Rows and whether each has a hidden trait (one of two labels; each part has its own):
In the rows, zero is written as 128.
[137 142 139  61 113 142 102 148 113 151 132 118 135 116 130 149 133 123
 127 143 132 156 114 185  87]
P
[118 137  91 110 120 139  48 166  96 126 157  83 138 103 143 125 114 127
 104 128 116 203 108  73  74]
A
[118 119 100 170 135 107  90 107  96 110 138  79 132 118 134 111 108 128
  99 125 132 147 116  45 152]
P
[105 171 191  93 138  63  81 111 149 164 121  88 137 156 103 123 160 153
 167 136 127 103 143 187 126]
P
[146 122  54 114 117 143 114 176 120 133 147 137 127  55 143 132 105 123
 113 114 127 171 118  66 111]
P
[137 139 191 114 141 155  77 162 101 147 123  91 143 177 124 146 128 137
 145 139 140 158 115 126 114]
P
[121 137 150 108 134 107  68 129 128 152 128  67 138 166 125 142 152 142
 131 133 125 146 124 110 122]
A
[118 141 100 122 136  98 109 147  72 131 145 154 137  70 119  98  83 118
 134 116 142 173 161 164 118]
P
[139 148 211 161 146 106  55 112  86 143 144 103 139 174 146 170  20 118
  98 152 138 216  84 114  57]
A
